Moves between nodes:
z661 w z622
z661 q z809
z661 x z999
z594 w z874
z594 t z996
z594 q z185
z594 x z622
z519 w z628
z519 t z173
z519 q z486
z519 x z786
z247 w z614
z247 t z169
z247 q z158
z247 x z539
z173 w z486
z173 t z489
z173 q z862
z173 x z542
z542 w z519
z542 t z965
z542 q z173
z542 x z108
z499 w z609
z499 t z681
z499 q z391
z499 x z475
z186 t z404
z186 x z511
z681 w z391
z681 t z43
z681 q z383
z681 x z986
z718 w z793
z718 t z475
z718 q z82
z718 x z391
z622 w z332
z622 t z809
z622 q z594
z622 x z106
z259 w z178
z259 t z895
z259 q z312
z259 x z893
z750 w z481
z750 t z332
z750 q z886
z750 x z31
z191 w z976
z191 t z446
z191 q z560
z191 x z15
z82 w z15
z82 t z499
z82 q z609
z82 x z718
z489 w z862
z489 t z484
z489 q z108
z489 x z965
z809 w z594
z809 t z505
z809 q z996
z809 x z661
z886 w z24
z886 t z874
z886 q z518
z886 x z750
z108 w z786
z108 t z126
z108 q z542
z108 x z489
z769 w z489
z769 t z962
z769 q z484
z769 x z3
z158 w z200
z158 t z722
z158 q z767
z158 x z247
z560 w z288
z560 t z793
z560 q z579
z560 x z191
z31 w z520
z31 t z904
z31 q z750
z31 x z874
z178 w z759
z178 t z312
z178 q z553
z178 x z90
z153 w z769
z153 t z914
z153 q z962
z153 x z423
z423 w z3
z423 t z261
z423 q z153
z423 x z927
z793 w z579
z793 t z82
z793 q z15
z793 x z446
z609 w z191
z609 t z391
z609 q z446
z609 x z82
z614 w z927
z614 t z158
z614 q z200
z614 x z161
z602 w z259
z602 t z976
z602 q z895
z602 x z70
z484 w z108
z484 t z109
z484 q z126
z484 x z769
z553 w z571
z553 t z712
z553 q z181
z553 x z178
z486 w z404
z486 t z862
z486 q z887
z486 x z519
z322 w z43
z322 t z820
z322 q z792
z322 x z857
z571 w z591
z571 t z181
z571 q z699
z571 x z759
z887 w z316
z887 t z786
z887 q z326
z887 x z486
z520 w z707
z520 t z750
z520 q z481
z520 x z518
z70 w z893
z70 t z916
z70 q z602
z70 x z288
z893 w z90
z893 t z602
z893 q z259
z893 x z861
z861 w z712
z861 t z70
z861 q z893
z861 x z895
z515 w z740
z515 t z678
z515 q z857
z515 x z820
z475 w z82
z475 t z986
z475 q z499
z475 x z383
z792 w z928
z792 t z515
z792 q z740
z792 x z322
z288 w z861
z288 t z579
z288 q z70
z288 x z976
z786 w z326
z786 t z542
z786 q z519
z786 x z862
z15 w z916
z15 t z609
z15 q z191
z15 x z793
z43 w z383
z43 t z792
z43 q z928
z43 x z516
z3 w z965
z3 t z153
z3 q z769
z3 x z109
z161 w z914
z161 t z247
z161 q z614
z161 x z767
z916 w z602
z916 t z191
z916 q z976
z916 x z579
z767 w z261
z767 t z539
z767 q z161
z767 x z158
z996 w z185
z996 t z999
z996 q z106
z996 x z809
z976 w z895
z976 t z560
z976 q z288
z976 x z916
z261 w z153
z261 t z161
z261 q z914
z261 x z200
z740 w z986
z740 t z857
z740 q z516
z740 x z792
z707 w z322
z707 t z481
z707 q z820
z707 x z678
z558 w z722
z558 t z759
z558 q z432
z558 x z699
z446 w z560
z446 t z718
z446 q z793
z446 x z609
z579 w z70
z579 t z15
z579 q z916
z579 x z560
z820 w z792
z820 t z24
z820 q z515
z820 x z707
z316 t z326
z316 q z511
z316 x z404
z90 w z517
z90 t z259
z90 q z178
z90 x z712
z383 w z718
z383 t z928
z383 q z475
z383 x z681
z126 w z542
z126 t z3
z126 q z965
z126 x z484
z518 w z678
z518 t z31
z518 q z520
z518 x z886
z591 w z247
z591 t z699
z591 q z169
z591 x z432
z106 w z904
z106 t z661
z106 q z622
z106 x z996
z962 w z484
z962 t z927
z962 q z109
z962 x z153
z722 w z767
z722 t z432
z722 q z539
z722 x z169
z999 w z106
z999 q z661
z999 x z505
z874 w z518
z874 t z185
z874 q z31
z874 x z332
z312 w z553
z312 t z861
z312 q z712
z312 x z259
z895 w z312
z895 t z288
z895 q z861
z895 x z602
z539 w z161
z539 t z591
z539 q z247
z539 x z722
z928 w z475
z928 t z740
z928 q z986
z928 x z43
z181 w z699
z181 t z90
z181 q z517
z181 x z553
z505 w z996
z505 q z999
z862 w z887
z862 t z108
z862 q z786
z862 x z173
z511 t z628
z511 q z186
z511 x z316
z904 w z750
z904 t z622
z904 q z332
z904 x z185
z200 w z423
z200 t z767
z200 q z261
z200 x z614
z169 w z158
z169 t z558
z169 q z722
z169 x z591
z109 w z126
z109 t z423
z109 q z3
z109 x z962
z965 w z173
z965 t z769
z965 q z489
z965 x z126
z185 w z31
z185 t z106
z185 q z904
z185 x z594
z927 w z109
z927 t z200
z927 q z423
z927 x z914
z699 w z169
z699 t z517
z699 q z558
z699 x z571
z678 w z857
z678 t z520
z678 q z707
z678 x z24
z326 w z511
z326 t z519
z326 q z628
z326 x z887
z712 w z181
z712 t z893
z712 q z90
z712 x z312
z432 w z539
z432 t z571
z432 q z591
z432 x z558
z914 w z962
z914 t z614
z914 q z927
z914 x z261
z986 w z499
z986 t z516
z986 q z681
z986 x z928
z24 w z515
z24 t z518
z24 q z678
z24 x z481
z516 w z681
z516 t z322
z516 q z43
z516 x z740
z517 w z558
z517 t z178
z517 q z759
z517 x z181
z391 w z446
z391 t z383
z391 q z718
z391 x z499
z332 w z886
z332 t z594
z332 q z874
z332 x z904
z481 w z820
z481 t z886
z481 q z24
z481 x z520
z404 t z887
z404 q z316
z404 x z628
z628 w z186
z628 t z486
z628 q z404
z628 x z326
z759 w z432
z759 t z553
z759 q z571
z759 x z517
z857 w z516
z857 t z707
z857 q z322
z857 x z515

In the rows, 26 means zero.

The rows follow the links: the fewer symbols apart two nodes are, the more alike their rows tend to be.

Name the node of each row.
[ 32,  29,  22,  28,  25,  20,  31,  25,  27,  30,  18,  24,  27,  42,  25,  27,  28,  30,   9,  35,  27,  14,  22,  23,  21,  29,  26,  29,   6,  24,  37,  28,  17,   9,  23,  32,  43,  22,  31,  11,  14,  21,  28,  20,  29,  30,  24,  32,  27,  27,  23,  28,  31,  48] | z15
[ 13,  30,  24,  29,  26,  30,  24,  12,  24,  23,  26,  30,  25,  45,  22,  34,  26,  31,  13,  39,  28,  25,  25,  27,  38,  16,  24,  30,  12,  13,  20,  32,  15,  18,  11,  29,  36,  35,  29,  38,  21,  19,  24,  23,  44,  33,  34,  27,  29,  23,  32,  23,  30,  28] | z712
[ 10,  26,  27,  27,  27,  36,  19,  15,  23,  18,  32,  33,  25,  28,  23,  32,  22,  28,  33,  28,  26,  37,  30,  29,  40,  16,  24,  27,  35,  18,  11,  29,  25,  38,  17,  23,  17,  36,  23,  49,  32,  25,  22,  27,  36,  27,  33,  21,  29,  23,  32,  22,  23,   5] | z200
[ 11,  26,  27,  27,  27,  37,  19,  16,  22,  18,  32,  33,  25,  27,  23,  31,  22,  28,  34,  27,  26,  37,  31,  29,  39,  17,  24,  26,  35,  19,  12,  29,  26,  40,  17,  22,  16,  35,  23,  49,  32,  25,  21,  27,  35,  27,  32,  21,  29,  23,  32,  23,  22,   4] | z914
[ 41,  25,  25,  25,  25,  15,  33,  36,  29,  34,  20,  19,  26,  23,  29,  19,  30,  23,  18,  24,  26,  15,  21,  23,  12,  35,  28,  25,  17,  33,  39,  23,  26,  12,  35,  30,  36,  16,  28,   4,  20,  27,  30,  25,  17,  25,  20,  30,  23,  29,  19,  29,  29,  47] | z515
[ 12,  30,  23,  29,  26,  31,  23,  11,  24,  23,  27,  31,  25,  44,  22,  35,  26,  31,  15,  38,  27,  27,  25,  28,  38,  16,  23,  30,  14,  13,  19,  32,  15,  20,  11,  29,  35,  35,  28,  40,  22,  20,  24,  24,  44,  33,  35,  27,  29,  23,  32,  23,  30,  26] | z90
[  9,  26,  26,  27,  27,  36,  19,  14,  23,  19,  33,  32,  24,  30,  23,  32,  23,  28,  30,  29,  26,  36,  29,  29,  41,  15,  24,  27,  32,  17,  12,  30,  24,  36,  15,  23,  19,  37,  24,  50,  31,  24,  22,  28,  38,  28,  34,  22,  29,  23,  33,  22,  24,   8] | z158
[ 40,  24,  26,  24,  24,  13,  33,  38,  31,  35,  22,  17,  25,  18,  30,  19,  31,  20,  20,  22,  25,  16,  21,  23,  11,  35,  28,  24,  19,  34,  38,  22,  28,  13,  37,  28,  34,  16,  27,   5,  22,  28,  31,  27,  16,  24,  20,  29,  21,  29,  19,  29,  29,  46] | z518
[ 16,  30,  23,  29,  25,  27,  26,  14,  25,  25,  24,  29,  26,  47,  22,  34,  27,  32,  10,  39,  28,  22,  24,  26,  35,  19,  24,  30,   9,  14,  24,  31,  14,  15,  12,  30,  39,  32,  29,  32,  19,  19,  25,  21,  43,  33,  33,  29,  29,  24,  30,  24,  31,  34] | z893
[ 14,  26,  27,  26,  28,  38,  19,  18,  21,  17,  31,  33,  26,  25,  23,  30,  20,  29,  38,  24,  26,  38,  32,  29,  38,  19,  24,  27,  39,  22,  13,  27,  28,  43,  20,  21,  12,  34,  23,  45,  32,  26,  21,  27,  30,  25,  29,  21,  29,  23,  31,  23,  20,   1] | z126
[ 37,  28,  23,  26,  25,  17,  32,  31,  28,  32,  18,  21,  27,  35,  26,  24,  29,  28,  13,  30,  27,  14,  21,  23,  16,  33,  27,  28,  10,  29,  39,  25,  22,   9,  29,  31,  40,  19,  29,   5,  16,  24,  29,  22,  22,  28,  21,  32,  25,  28,  21,  29,  30,  49] | z499
[ 39,  27,  24,  25,  25,  16,  33,  34,  29,  33,  18,  20,  27,  29,  28,  22,  29,  25,  15,  27,  26,  14,  21,  22,  14,  34,  27,  27,  13,  31,  40,  24,  24,  11,  32,  30,  38,  17,  29,   4,  17,  25,  30,  23,  19,  26,  20,  31,  24,  29,  20,  29,  30,  49] | z928
[ 40,  24,  26,  24,  24,  14,  33,  38,  31,  35,  23,  17,  25,  17,  30,  19,  31,  20,  20,  22,  25,  16,  21,  22,  11,  35,  28,  23,  20,  34,  38,  22,  28,  13,  37,  29,  34,  16,  27,   5,  23,  28,  31,  27,  16,  24,  20,  28,  21,  28,  20,  29,  29,  46] | z886
[ 14,  26,  27,  26,  28,  38,  19,  19,  21,  17,  30,  33,  27,  25,  23,  30,  20,  29,  38,  24,  26,  38,  32,  29,  38,  20,  25,  26,  40,  22,  13,  27,  28,  44,  20,  21,  12,  33,  23,  45,  33,  26,  21,  27,  29,  25,  29,  22,  29,  23,  31,  23,  20,   2] | z965
[  8,  27,  26,  28,  27,  34,  20,  12,  23,  20,  32,  32,  24,  35,  22,  34,  24,  29,  25,  33,  26,  33,  28,  29,  41,  14,  23,  28,  26,  14,  13,  31,  20,  31,  12,  25,  25,  37,  25,  49,  29,  23,  23,  27,  42,  30,  36,  23,  29,  22,  33,  22,  26,  13] | z432
[ 37,  28,  23,  27,  25,  18,  32,  30,  27,  32,  18,  22,  28,  35,  26,  24,  29,  28,  12,  30,  27,  14,  22,  23,  17,  33,  27,  28,   9,  28,  39,  26,  21,   9,  28,  31,  40,  19,  30,   5,  16,  23,  29,  21,  23,  28,  21,  32,  25,  28,  21,  29,  30,  49] | z391
[ 31,  30,  22,  28,  25,  21,  31,  24,  26,  30,  18,  24,  28,  42,  25,  28,  28,  31,   9,  36,  27,  15,  22,  24,  22,  29,  26,  29,   5,  23,  36,  28,  17,   9,  22,  32,  43,  23,  30,  12,  14,  21,  28,  20,  30,  31,  25,  32,  27,  26,  24,  28,  32,  47] | z191
[ 16,  27,  27,  26,  27,  38,  19,  20,  20,  16,  29,  33,  27,  25,  23,  30,  19,  30,  39,  23,  26,  38,  32,  29,  37,  21,  24,  27,  40,  23,  15,  27,  29,  45,  22,  20,  11,  33,  23,  43,  32,  27,  21,  27,  27,  24,  27,  22,  30,  24,  30,  24,  19,   1] | z862
[ 12,  26,  27,  26,  28,  37,  19,  17,  22,  17,  32,  33,  25,  26,  23,  31,  22,  28,  35,  26,  26,  37,  31,  29,  39,  17,  24,  26,  37,  20,  12,  28,  26,  41,  18,  22,  15,  35,  23,  48,  33,  25,  22,  28,  34,  26,  32,  21,  29,  23,  32,  22,  22,   4] | z423
[ 38,  27,  24,  26,  25,  16,  33,  32,  28,  32,  18,  21,  28,  32,  27,  23,  29,  27,  14,  29,  26,  14,  21,  23,  15,  34,  28,  28,  11,  29,  40,  25,  22,  10,  30,  31,  39,  18,  29,   4,  16,  24,  30,  22,  21,  27,  20,  32,  25,  28,  21,  29,  30,  49] | z383
[ 40,  26,  24,  26,  24,  15,  33,  35,  29,  33,  19,  19,  27,  28,  28,  21,  29,  25,  16,  27,  26,  14,  21,  22,  13,  34,  27,  26,  14,  32,  40,  24,  25,  11,  33,  30,  37,  17,  29,   3,  18,  26,  30,  23,  18,  26,  20,  31,  24,  28,  20,  29,  29,  48] | z516

Each walk starts at a row. The symbols on each line, taken left to right, move it on to the next node.
Each answer is a row, close to the row of the node it stands for.
---
[ 27,  30,  22,  29,  25,  23,  30,  21,  25,  29,  19,  26,  27,  45,  24,  30,  28,  31,   8,  37,  28,  16,  22,  24,  26,  26,  25,  30,   5,  20,  33,  29,  15,   9,  19,  32,  43,  26,  31,  17,  15,  20,  27,  20,  34,  32,  27,  32,  28,  26,  25,  27,  31,  45]
w t w t	[ 24,  30,  22,  29,  26,  24,  29,  19,  25,  28,  20,  27,  27,  46,  23,  31,  28,  32,   8,  38,  28,  17,  22,  24,  28,  24,  25,  30,   5,  18,  31,  30,  14,  10,  16,  32,  43,  28,  30,  21,  15,  19,  27,  20,  37,  33,  29,  31,  28,  26,  27,  26,  31,  43]
w x q x w	[ 14,  30,  24,  30,  26,  29,  24,  12,  24,  24,  26,  30,  25,  46,  22,  34,  27,  32,  12,  39,  28,  24,  25,  27,  37,  17,  24,  30,  11,  13,  21,  32,  14,  17,  11,  30,  37,  34,  29,  37,  20,  20,  25,  23,  44,  33,  34,  28,  29,  24,  31,  24,  30,  30]
---
[  9,  27,  26,  28,  27,  35,  19,  13,  23,  19,  32,  32,  24,  32,  22,  33,  24,  28,  28,  31,  27,  35,  29,  29,  41,  14,  23,  27,  29,  15,  12,  30,  22,  33,  14,  24,  22,  37,  25,  50,  30,  23,  22,  27,  41,  29,  35,  22,  28,  22,  33,  22,  25,  10]
q t t q	[  8,  28,  26,  28,  27,  34,  20,  12,  23,  20,  31,  32,  24,  36,  22,  34,  24,  29,  24,  33,  27,  33,  28,  29,  41,  14,  23,  28,  25,  14,  13,  31,  20,  30,  12,  25,  25,  37,  25,  49,  28,  22,  23,  26,  42,  30,  36,  23,  29,  22,  33,  22,  27,  14]
t t q q	[  9,  29,  25,  29,  26,  33,  21,  11,  24,  21,  30,  32,  24,  40,  22,  34,  25,  30,  19,  36,  27,  30,  27,  28,  41,  14,  23,  29,  20,  13,  15,  32,  17,  25,  11,  27,  30,  37,  27,  45,  26,  21,  23,  25,  44,  32,  36,  25,  29,  23,  33,  22,  28,  19]
---
[ 11,  26,  27,  27,  27,  36,  19,  16,  22,  18,  32,  33,  25,  27,  23,  32,  22,  28,  33,  27,  26,  37,  30,  29,  40,  16,  24,  26,  35,  19,  12,  28,  25,  39,  17,  22,  16,  36,  24,  49,  32,  25,  22,  27,  35,  27,  33,  21,  29,  23,  32,  22,  23,   5]
x t t q	[  9,  27,  26,  27,  27,  35,  19,  13,  23,  19,  32,  32,  25,  31,  22,  33,  23,  28,  29,  30,  26,  36,  29,  29,  41,  15,  24,  27,  31,  16,  11,  30,  23,  35,  14,  24,  20,  37,  24,  50,  31,  24,  22,  27,  39,  28,  35,  22,  28,  23,  33,  22,  25,   8]
q q t	[  9,  27,  26,  27,  27,  35,  19,  13,  23,  19,  32,  33,  24,  31,  22,  33,  23,  28,  28,  30,  26,  35,  29,  29,  41,  14,  23,  27,  30,  16,  12,  30,  22,  34,  14,  24,  21,  37,  24,  50,  31,  24,  22,  27,  40,  29,  35,  22,  28,  22,  33,  22,  25,   9]
---
[ 36,  28,  23,  27,  25,  18,  32,  30,  27,  32,  18,  22,  28,  36,  26,  25,  28,  28,  12,  31,  27,  14,  21,  23,  17,  32,  27,  28,   9,  27,  38,  26,  20,   9,  27,  31,  41,  20,  30,   6,  15,  23,  29,  21,  24,  28,  21,  32,  26,  28,  22,  29,  31,  49]
w t t x w	[ 35,  28,  22,  27,  25,  18,  32,  29,  27,  31,  17,  22,  28,  37,  26,  25,  28,  29,  11,  32,  27,  13,  22,  23,  18,  32,  27,  28,   8,  26,  39,  26,  20,   9,  27,  31,  42,  20,  30,   7,  15,  23,  29,  21,  25,  29,  22,  32,  26,  28,  22,  29,  31,  49]
q w t q w x	[ 29,  30,  22,  28,  25,  21,  30,  23,  26,  30,  18,  25,  27,  44,  25,  29,  28,  31,   9,  36,  28,  15,  22,  24,  23,  28,  25,  30,   5,  22,  35,  28,  16,   9,  21,  32,  43,  24,  30,  14,  14,  21,  28,  20,  32,  31,  26,  32,  27,  26,  24,  28,  32,  47]
---
[ 11,  29,  24,  29,  26,  31,  23,  11,  23,  22,  28,  31,  25,  43,  22,  35,  26,  31,  15,  38,  27,  28,  26,  28,  39,  15,  23,  29,  15,  13,  18,  32,  16,  21,  11,  28,  33,  36,  28,  42,  23,  20,  24,  24,  45,  32,  35,  26,  29,  23,  32,  23,  29,  24]
t w w	[  9,  28,  25,  29,  26,  33,  21,  11,  24,  21,  31,  32,  24,  38,  22,  34,  25,  30,  21,  35,  27,  32,  28,  29,  41,  14,  23,  28,  22,  13,  14,  31,  18,  27,  12,  26,  28,  37,  26,  47,  27,  22,  23,  25,  44,  31,  36,  23,  28,  22,  33,  22,  27,  17]
x q q w x	[  9,  27,  26,  28,  26,  35,  20,  12,  23,  20,  32,  32,  24,  34,  22,  33,  24,  29,  25,  32,  27,  34,  28,  29,  41,  14,  23,  28,  27,  15,  12,  31,  21,  32,  13,  25,  23,  37,  25,  49,  29,  23,  22,  26,  42,  30,  35,  23,  29,  22,  33,  22,  26,  12]
---
[  9,  27,  27,  27,  27,  35,  20,  12,  23,  19,  32,  33,  24,  33,  22,  33,  24,  28,  27,  32,  27,  34,  29,  29,  41,  14,  23,  27,  28,  15,  12,  30,  22,  33,  13,  25,  23,  37,  25,  50,  30,  23,  22,  27,  41,  30,  35,  22,  28,  22,  33,  22,  25,  11]
t t q q	[  9,  28,  26,  28,  27,  34,  20,  11,  23,  20,  31,  32,  24,  37,  22,  34,  25,  29,  23,  34,  27,  32,  28,  29,  41,  14,  24,  28,  24,  14,  13,  31,  19,  29,  12,  26,  26,  37,  26,  48,  27,  22,  23,  26,  43,  31,  36,  24,  28,  22,  33,  22,  27,  15]
q q t t q q	[  9,  28,  25,  29,  26,  33,  21,  11,  23,  20,  30,  32,  24,  39,  22,  34,  25,  30,  20,  35,  27,  31,  27,  28,  41,  14,  23,  28,  21,  13,  14,  32,  18,  26,  11,  27,  29,  37,  27,  47,  26,  21,  23,  25,  44,  32,  36,  25,  29,  22,  34,  22,  28,  18]
---
[ 25,  30,  22,  29,  25,  23,  29,  19,  26,  28,  20,  26,  27,  46,  24,  30,  27,  32,   8,  37,  28,  17,  22,  25,  27,  25,  25,  30,   5,  19,  32,  30,  15,  10,  18,  32,  43,  26,  30,  19,  15,  20,  27,  20,  35,  32,  28,  32,  28,  26,  26,  27,  32,  44]
w w x x t	[ 21,  30,  22,  30,  25,  25,  27,  16,  25,  27,  22,  28,  27,  47,  23,  32,  27,  32,   9,  39,  28,  19,  23,  26,  31,  22,  25,  30,   6,  17,  28,  31,  14,  11,  14,  31,  42,  29,  30,  25,  17,  19,  26,  21,  40,  33,  30,  31,  29,  25,  28,  26,  32,  40]
t t q	[ 28,  30,  22,  29,  25,  22,  30,  21,  26,  29,  19,  25,  27,  45,  24,  29,  28,  31,   8,  36,  28,  16,  22,  24,  25,  27,  25,  30,   5,  21,  34,  29,  16,   9,  20,  32,  43,  25,  31,  15,  14,  21,  27,  20,  33,  32,  26,  32,  28,  26,  25,  27,  32,  46]
---
[ 39,  27,  24,  26,  25,  16,  33,  33,  29,  33,  19,  20,  27,  31,  28,  22,  29,  26,  15,  28,  26,  14,  21,  22,  14,  34,  27,  27,  12,  31,  40,  24,  23,  10,  31,  30,  38,  18,  29,   4,  17,  25,  30,  23,  20,  26,  20,  31,  24,  28,  20,  29,  30,  49]
q q t x q w	[ 38,  27,  23,  26,  25,  17,  32,  31,  28,  32,  18,  21,  28,  34,  27,  24,  29,  27,  13,  29,  26,  14,  22,  23,  15,  34,  27,  27,  10,  29,  40,  25,  22,  10,  29,  31,  40,  18,  30,   5,  16,  24,  29,  22,  22,  28,  20,  32,  26,  28,  21,  29,  30,  49]
q x t q t	[ 40,  26,  24,  26,  25,  16,  33,  34,  29,  33,  19,  20,  27,  28,  28,  21,  30,  25,  16,  27,  26,  14,  21,  22,  13,  35,  28,  26,  13,  32,  40,  24,  24,  11,  32,  30,  38,  17,  29,   3,  18,  25,  30,  23,  19,  26,  19,  31,  24,  29,  20,  29,  30,  48]
